Each row has a class, written after it.
[ 129  256  317  -93   -7 -195 -245 -124 -108 -221  304 -119  -31   99
  533 -168 -172 -276   -8  -16   -5 -162  -59 -325  -48  190  -84 -158
 -138 -446   89 -124 -363  -28  189 -110   74] => gase
[-526  238  101  564 -139   84  -63  108 -143 -197 -220  -12 -114  435
 -378   68  -83  137 -289  -18  268  -86 -173 -343 -162  -16 -313   61
    2  448 -495 -241 -128 -168  125 -518  401] => Mut
[-259  -39  -45  448  -84  207 -184  289 -225 -760 -276  375  -98   97
 -666 -284   91 -261   83 -117  -41  180  110  463   35 -123  -97  595
 -252  491  -58 -214  154 -201   84   12   44] => vur
[  91  306  350 -163   85 -188 -344  -39 -313 -338  -16   -3   19  231
  371 -284 -138 -524   38  118 -228   48   38  -51 -210  207   12   -6
   22    7   27 -124 -434 -395  224 -167    6] => fanel
[-138 -181   33  759  -24  169 -391  229  -43 -662 -297  296  -67  -32
 -715  -88    6 -398  103 -117  130  141   11  412   40 -161 -155  619
 -259  551 -172 -236  137   63  169  -27  -45] => Meneb
[  31  233  322 -186   39 -244 -252 -112 -324 -318  -84   49   45  201
  408 -266  -57 -545  -80  112 -177   32    4   -1 -244  252   21   25
  -28   77   38  -53 -541 -351  266 -148 -137] => Suf
[  22  348  319 -142   39 -172 -280  -46 -295 -320   -7   41   19  251
  402 -288 -131 -490  -32   89 -177  -11  -16 -144 -234  264  -42  -17
  -23   52   77  -53 -468 -393  208 -162   27] => Suf
[-615  308  187  573 -152  143   70  123 -307 -306 -428  138  -53  407
 -584   97  -68   34 -263   34  207   76  -76  -82 -140    3 -393   93
  -17  529 -464 -221  -63 -231   75 -497  494] => fibo
[-243 -104   77  726  -30  135 -367  243  -91 -709 -443  268  -63   28
 -690  -70   25 -316   63  -62  136  114   -3  347   68 -121  -51  611
 -265  622 -319 -205  175   21  206  -98  -38] => fibo
[  67  334  431 -185  -90 -115  -84  -75 -206 -418  214   84   37  111
  391 -285 -157 -538  -18  -97   -9 -158  -45 -220 -143  260 -178  -23
  -91 -218  165 -112 -427  -70   68 -145  -62] => vur
[-180  -99  -35  501   10   78 -227  227 -138 -755 -279  317    0   53
 -551 -258   13 -338  116   -9 -106  133   88  386  -15  -94   -6  581
 -350  645 -194 -199   22 -153  178   82  -62] => gase
[-575  181   57  493  -64   40   16  102 -149  -71 -235   29  -81  486
 -442   65  -18  154 -270   37  168   -8  -69 -224  -90  -26 -348   12
   86  419 -546 -186 -195 -271  136 -491  390] => gase
[-576  327  177  494 -162  207   68  150 -254 -201  -42   56 -143  359
 -426   11 -171  264 -273   53   96   87   20  -63   80 -161 -273  -37
 -164  194 -362 -266   26 -194  254 -465  538] => Vos
[-558  245   17  606 -131    6  -68   92 -218  -78  -63   41 -200  426
 -468  145  -82  263 -292   44  121   70 -114 -173  139 -161 -351   77
 -120  117 -483 -250  -83 -162  309 -391  547] => gase
[-241  -29  -57  431 -126  278 -149  308 -222 -781 -323  359  -85  109
 -654 -329   83 -206   54  -83   -8  196  131  422  112 -161  -36  607
 -317  412 -132 -215  210 -147   83  -14  151] => muvu
[ 137  267  242 -169   -4 -251 -198 -196 -175 -234  352  -94  -61  120
  576 -190 -116 -282  -48  -75  -77 -187  -54 -366  -49  146  -75 -178
  -33 -513  149 -103 -414  -13  103  -13   18] => lebub
[ -96 -218  -65  711  -42  -72 -483  263 -166 -767 -342  183 -102   59
 -523  -37   24 -367  119 -192   49  142  -63  322  -30  -12 -192  564
 -262  321 -201 -255   93 -107  187  -26   88] => Mut
[-598  357  222  496 -123  150   28   99 -232 -147 -150   24 -146  363
 -361  102 -235  228 -258   28   89   39   -1 -131   23  -99 -214  -89
  -50  241 -430 -256   28 -224  231 -478  551] => Mut
[-134  287  145   59  257 -103   31   98 -129 -256 -373  102   -4  -79
 -302 -520  133  146  171   -9 -229 -110   29  791 -150 -183  -65  352
  536  551  133 -357 -268 -378 -152   -6 -524] => Suf
[ -90 -273 -115  702   -3  -75 -450  244 -144 -671 -307  199 -116  114
 -590    7   78 -277  134 -175   49  149  -50  360   -6  -65 -184  594
 -184  323 -286 -303  143  -22  145   13   50] => fibo
[ 130  345  442 -201  -87 -135 -167  -86 -128 -324  249  -16   16   90
  481 -243 -189 -500   13  -83   20 -193  -20 -333 -170  255 -124 -111
  -86 -350  136 -110 -394  -52   59 -134  -21] => Mut
[-655  380  220  421 -123  172   70   94 -247 -209 -186   16 -131  375
 -411    8 -210  184 -293   38   95  102   51  -57    5  -98 -251  -67
  -72  333 -422 -264   -5 -288  190 -494  494] => Meneb
[ -71  198  185   33  321 -113  -58   86 -144 -216 -403   -3    4 -146
 -195 -374   76  157  142   28 -181  -36  -13  707  -77 -188  -80  255
  633  253  193 -391 -212 -279 -108  -63 -448] => muvu
[  47  326  288 -177  -29 -251 -279 -143 -108 -259  311 -116  -59  173
  605 -246 -213 -285  -10  -35  -77 -205  -64 -332  -64  245  -81 -231
  -93 -520    0 -134 -383  -49  140 -106   40] => Meneb
[-598  334  205  446 -119  150   93  114 -251 -124 -119  -52 -140  363
 -445   45 -161  308 -280   22  112   88   40  -70  103 -151 -276  -50
  -52  206 -390 -279   17 -255  180 -456  508] => fibo
[-574  271  213  609 -147  101   54  135 -311 -361 -406  109  -44  382
 -544  153 -100  -55 -306   -1  186  137  -50  -93 -174   -8 -392  104
    3  498 -453 -250  -76 -243  130 -561  454] => guker
[-146  319  298  118  255 -103   11  149 -126 -379 -361  199   30 -105
 -266 -511   75  100  111   37 -167 -122   -8  774  -72 -162 -116  369
  390  567  169 -282 -200 -288  -35  -36 -438] => muvu
[-139  284  247   43  258 -193   22   80 -105 -303 -428   65   21 -101
 -196 -454  126  108  143   13 -128 -151  -18  719 -164 -156  -33  306
  519  631   16 -315 -306 -293 -101  -59 -533] => fanel
[ -13  222  233   92  311 -164  -99  111  -37 -180 -211   32  -18 -180
 -131 -304   36  212  199  -24 -175 -152  -82  615  -59 -130 -143  254
  516  165  265 -359 -153 -182  -95  -27 -455] => vur
[-572  305  149  477 -115  127   54   79 -238 -131  -68  -29 -168  437
 -304   87 -182  284 -272    4   50   52   12 -157   46 -119 -273 -112
   19  209 -457 -276   48 -201  150 -453  548] => guker
[-202 -135 -100  427  -16   76 -240  213 -184 -672 -314  300  -73   64
 -523 -236  112 -239  105  -19 -142  132   64  390  -54 -147   29  549
 -264  580 -166 -177   50 -145  101  111  -84] => lebub
[-205  -44    2  441 -108  261 -179  294 -243 -785 -337  318  -75   45
 -677 -283   96 -279   97 -124   33  158  141  501   78 -158  -94  627
 -226  478  -92 -261  131 -149  113  -22   83] => fanel
[ -69  143  123  -57  323  -57   28   36 -159 -316 -403   33   26 -154
 -314 -454  135   59  166   39 -193  -30   93  863  -89 -202  -16  282
  539  497  162 -328 -247 -318  -52   16 -560] => gase
[-579  356  202  509 -147  152   38  141 -286 -174 -176   13 -143  324
 -472   53 -163  269 -297   19   91  108  -33   77   72 -151 -335   23
 -112  326 -326 -278   29 -273  217 -484  557] => Meneb
[ 195   18  195 -109  146 -298 -206  -75  -81 -384  225   32    2  188
  327  -76  -56 -547   43 -127   33  -68   -5 -389 -252  283 -235 -116
   49 -188   61  -43 -392 -129   44  -19 -185] => guker
[-194  -32  -42  426   19   89 -230  196 -220 -655 -277  322  -53   99
 -529 -238   40 -215  101   18 -131  193   74  382   45 -143   68  545
 -234  547 -173 -206   49 -191  156   50    4] => vur
[-603  370  229  464 -170  179   13  155 -260 -132 -137  -28 -137  386
 -403   78 -184  269 -269   61   94  106   58  -23  108 -177 -206  -44
  -54  179 -401 -246   55 -221  239 -465  626] => guker
[-220  -27  -37  481  -37   56 -325  234 -205 -719 -260  285  -54   38
 -484 -237   20 -215  101  -14  -81   96   13  390   35  -93   56  554
 -299  479 -152 -213   99 -166  199   57   48] => Mut
[ 233   67  161 -226   67 -285 -129  -85 -165 -427  227   84   19  172
  440 -169  -30 -480  -12  -86   42  -75  -71 -342 -284  272 -160 -108
 -116  -79  146    6 -359 -118   65    4  -82] => muvu
[-257  -50   -4  527  -68  278 -163  308 -181 -899 -278  411  -44   57
 -628 -311   -8 -388   74  -75   15  182  124  343   14  -93  -60  585
 -293  522 -135 -216  113  -83  140  -22   20] => Vos
[-675  366  206  484 -101  158  101  123 -375 -292 -274   43 -143  424
 -489   16 -143  236 -324   60  133  135   -4  -19   39 -125 -279   24
  -19  484 -448 -278  -32 -313  240 -498  534] => fibo
[ -64  269  273   12  285 -109  -78  106  -44 -156 -267  -39   -7 -161
  -61 -334   27  212  203   -3 -160 -172  -28  613  -79 -108  -81  120
  564   70  213 -376 -159 -202 -178  -61 -441] => Vos
[ -73 -229 -110  665  -86  -26 -418  270 -153 -644 -280  197 -136   99
 -505  -28   53 -192  136 -205   47  147  -15  324   32  -72 -172  495
 -303  164 -214 -289  257    1   98    1  172] => muvu
[ 172   62  175 -154   67 -290 -155  -87  -46 -182  314   36  -26  176
  441  -64  -38 -377   12 -105  -46 -156  -64 -415 -251  229 -120 -151
  -26 -282   80  -10 -343  -58  -11    4 -106] => lebub
[-204  275  188  118  248 -144  -17  108 -195 -342 -373  113  -20  -58
 -255 -522  118  213   83   48 -191  -55    7  717  -48 -204  -53  370
  433  506   60 -375 -216 -335  -39  -48 -415] => muvu
[ -64 -270  -36  743  -13  -45 -441  192 -101 -704 -332  134 -126   97
 -494   42    7 -342  143 -236   68  141   33  258    8  -50 -138  474
 -217  255 -326 -292  128    8  117   -9   42] => guker
[-145  251  151  138  275 -153  -17  108 -135 -296 -357   62    0  -70
 -313 -481  123  175  142   47 -170 -107  -67  774  -81 -190 -124  391
  489  612   51 -358 -241 -298  -67  -42 -446] => gase
[ 163   -2  149 -102  140 -334 -214 -118  -35 -226  202  -50  -32  242
  455  -49  -67 -446   34 -112  -12 -158 -107 -403 -262  306 -149 -222
   31 -285  -63  -66 -478 -130   43  -84 -166] => gase
[-177  277  108   87  284 -185  -19   86 -145 -280 -359  143  -30  -64
 -268 -493  172  161  147    6 -216 -100  -22  747 -113 -195  -47  384
  604  470   70 -372 -310 -350 -113  -16 -522] => Suf
[-557  310  228  460  -97  154   35  122 -245 -115 -143   -2 -152  386
 -369   85 -192  235 -264   53   25   80   17  -70   35 -169 -232  -45
  -38  257 -381 -240    3 -212  217 -449  527] => lebub
[ -78  304  298  -10  258  -96 -101  133  -28 -138 -281  -59   20 -214
 -122 -291   -7  223  194   17 -114 -183  -30  573  -85 -116  -63  155
  558   35  235 -358 -158 -222  -87 -105 -364] => Mut
[-561  262   47  452 -141   80   14  117 -178 -116 -283   48 -115  499
 -410   32  -10  210 -298   11  234  -35  -98 -298 -112  -39 -331  -10
   58  347 -502 -192 -109 -197   79 -503  426] => muvu
[ -87  199  227   48  272 -179  -43   86 -201 -316 -350  119    0 -120
 -227 -440  163  115  145   52 -176  -44   35  756 -153 -230  -31  373
  530  581  130 -342 -231 -224  -62    8 -475] => lebub
[  81  271  482 -163  -75 -168 -123  -65  -84 -304  184  -16   55   96
  436 -151 -143 -500  -28  -72   27 -168   14 -257 -193  255 -131 -128
 -129 -239   72  -45 -385  -68   86 -162  -79] => guker
[-550  253   40  641 -159   13 -101  103 -216  -58  -77   53 -207  379
 -486  207  -59  252 -272  -42  112   27 -115 -188   68 -192 -361   91
  -44  154 -417 -237   -1 -136  209 -368  562] => lebub
[-534  275  156  560 -153   77   80  121 -266 -260 -251   67  -74  420
 -499  121  -95   36 -269  -22  195   96 -122 -175  -69   -9 -447   77
  -15  285 -449 -236  -83 -199   47 -493  549] => fibo
[-621  411  300  505 -150  151   34  168 -252 -178 -207   31 -125  362
 -362   57 -231  200 -244   59  121   75   52  -94    7 -113 -195  -76
 -114  329 -426 -250   -7 -245  254 -497  573] => fanel
[-205  -33  -66  432  -55  227 -192  266 -205 -793 -243  384  -98  158
 -640 -317   73 -289   76  -64  -56  175   76  402   53 -146 -101  628
 -249  522  -95 -199  115 -149  101   22   48] => vur
[-167  -94  -38  530  -83  214 -248  261 -191 -876 -338  290  -88   83
 -641 -268   25 -382  100 -121   11  192  154  422   23 -127 -118  600
 -259  499 -152 -224  116  -83  164   30   33] => guker
[-648  361  226  507 -122  147   67  114 -309 -260 -282   83 -123  370
 -444  -12 -164  203 -321   54  114  116   31  -16    4 -146 -222   32
  -86  502 -428 -262    5 -283  266 -488  482] => muvu
[ 222   78  248 -181   91 -238 -225  -44  -26 -364  237   59    9  158
  393 -160  -99 -575   45  -91   41 -114  -40 -339 -295  315 -201 -133
  -81 -224  135  -14 -427  -94   60  -47 -193] => Meneb
[-145  335  263  110  284 -144   16  109 -154 -310 -388  110   28  -79
 -265 -446   88  130  115   51 -148 -114  -21  701 -104 -128 -123  334
  480  579  116 -339 -235 -304  -89  -73 -431] => gase
[ -13  229  128   39  232  -61    4   49 -272 -287 -359  118   -8 -139
 -310 -413  205   83  167  -52 -131    2   64  658 -140 -200 -135  337
  622  537  244 -367 -195 -351 -241   12 -348] => Mut
[-623  185   87  481  -70   45   27   85 -168 -127 -212  -35 -130  531
 -384   94  -72  202 -289    4  121   24  -24 -224  -61  -83 -238  -30
  103  348 -640 -237 -183 -298  149 -486  422] => guker
[-131  324  242   60  249 -157   30   94 -155 -281 -363  124    6  -47
 -204 -440   94  158   97   33 -206 -102  -65  746  -97 -146  -70  345
  478  587  120 -285 -237 -316  -79  -62 -420] => vur
[  63  305  306 -194   53 -161 -307  -82 -320 -352    5   59    5  237
  312 -354  -74 -548  -26   63 -180   19   29  -41 -230  231  -83   35
   61   44   90 -139 -466 -363  134 -145  -95] => Meneb
[-680  388  238  439  -89  129   45  144 -317 -189 -278   12 -129  439
 -434   65 -166  257 -305  107   56  159   68  -15   60 -152 -145  -20
   24  371 -507 -250   -7 -355  267 -520  548] => guker
[ -55 -286  -76  676    6  -87 -505  230 -109 -593 -281  124 -138  132
 -496   37   55 -237  169 -170   81  150  -23  300   26  -60 -116  501
 -157  147 -320 -314  167   27  118   -5   92] => fibo
[ -42  249  243  -22  282 -121  -74  106  -62 -131 -238  -85  -11 -135
 -106 -332   47  269  202   10 -139 -158  -40  627  -55 -134 -108  159
  593   17  207 -390 -167 -189 -154  -51 -375] => fibo
[-597  363  230  482  -98  172   80  139 -315 -187 -248    0 -124  388
 -438   53 -144  253 -315   69  105  114    0  -22   74 -122 -269  -24
  -76  422 -385 -244   20 -316  218 -542  547] => gase
[-182  -92  -20  527  -35  204 -195  305 -169 -886 -304  349  -75   88
 -615 -288   21 -382   84  -82  -11  176   66  452   30 -101 -122  611
 -341  537 -104 -195   84 -121  160   16   38] => gase
[-189 -164    5  744  -41  125 -389  265 -118 -737 -382  291  -74   45
 -673  -21    1 -419   86  -95   50  188   14  335   25 -117 -143  600
 -252  549 -261 -187  137  -32  236  -52   34] => guker
[-168  299  144   -6  259 -124   41  151 -159 -289 -370   95    3   -8
 -297 -521  182  211  132   38 -194 -160  -89  799 -117 -165 -149  350
  616  576  100 -318 -256 -331 -175  -39 -473] => fibo
[-561  239   94  458  -81   54   36   96 -188 -176 -241   65 -103  493
 -420   62  -64   91 -266  -10  163   -3 -106 -256 -110  -37 -270    5
   86  432 -524 -199 -213 -253  108 -501  335] => vur
[  77  343  288 -119  -41 -244 -276 -124 -264 -323  183  -59  -62  107
  490 -197 -114 -301  -48  -20   -8  -93  -92 -280  -91  177  -48  -82
  -71 -279   98 -119 -351 -145  174 -105  105] => Mut
[ 219   88  234 -249  119 -288 -148  -95  -62 -339  198   62   36  156
  451  -72  -69 -553   35  -48  -21 -141  -66 -383 -290  285 -122 -160
  -40 -168   50   11 -496 -131  106  -52 -205] => fanel
[-195  320  214  168  261 -113    1  163 -130 -360 -286  178   -4  -92
 -273 -536   99  134  151   23 -214  -83   -1  699 -159 -157 -156  346
  447  669  146 -335 -174 -355 -148  -26 -469] => Vos
[-528  281  151  581 -180  123   34  152 -355 -301 -237  163  -72  369
 -574  100  -88   25 -239    7  142  129  -92   23  -57  -68 -418  147
  -74  376 -370 -272  -41 -220  152 -453  567] => Vos
[-538  228   55  467  -77   45  -55   79 -206 -148 -224   48 -119  451
 -455   -4   -5  139 -271   19  172   12  -85 -110  -73  -71 -374   65
  132  451 -465 -242 -146 -221   98 -461  335] => Meneb
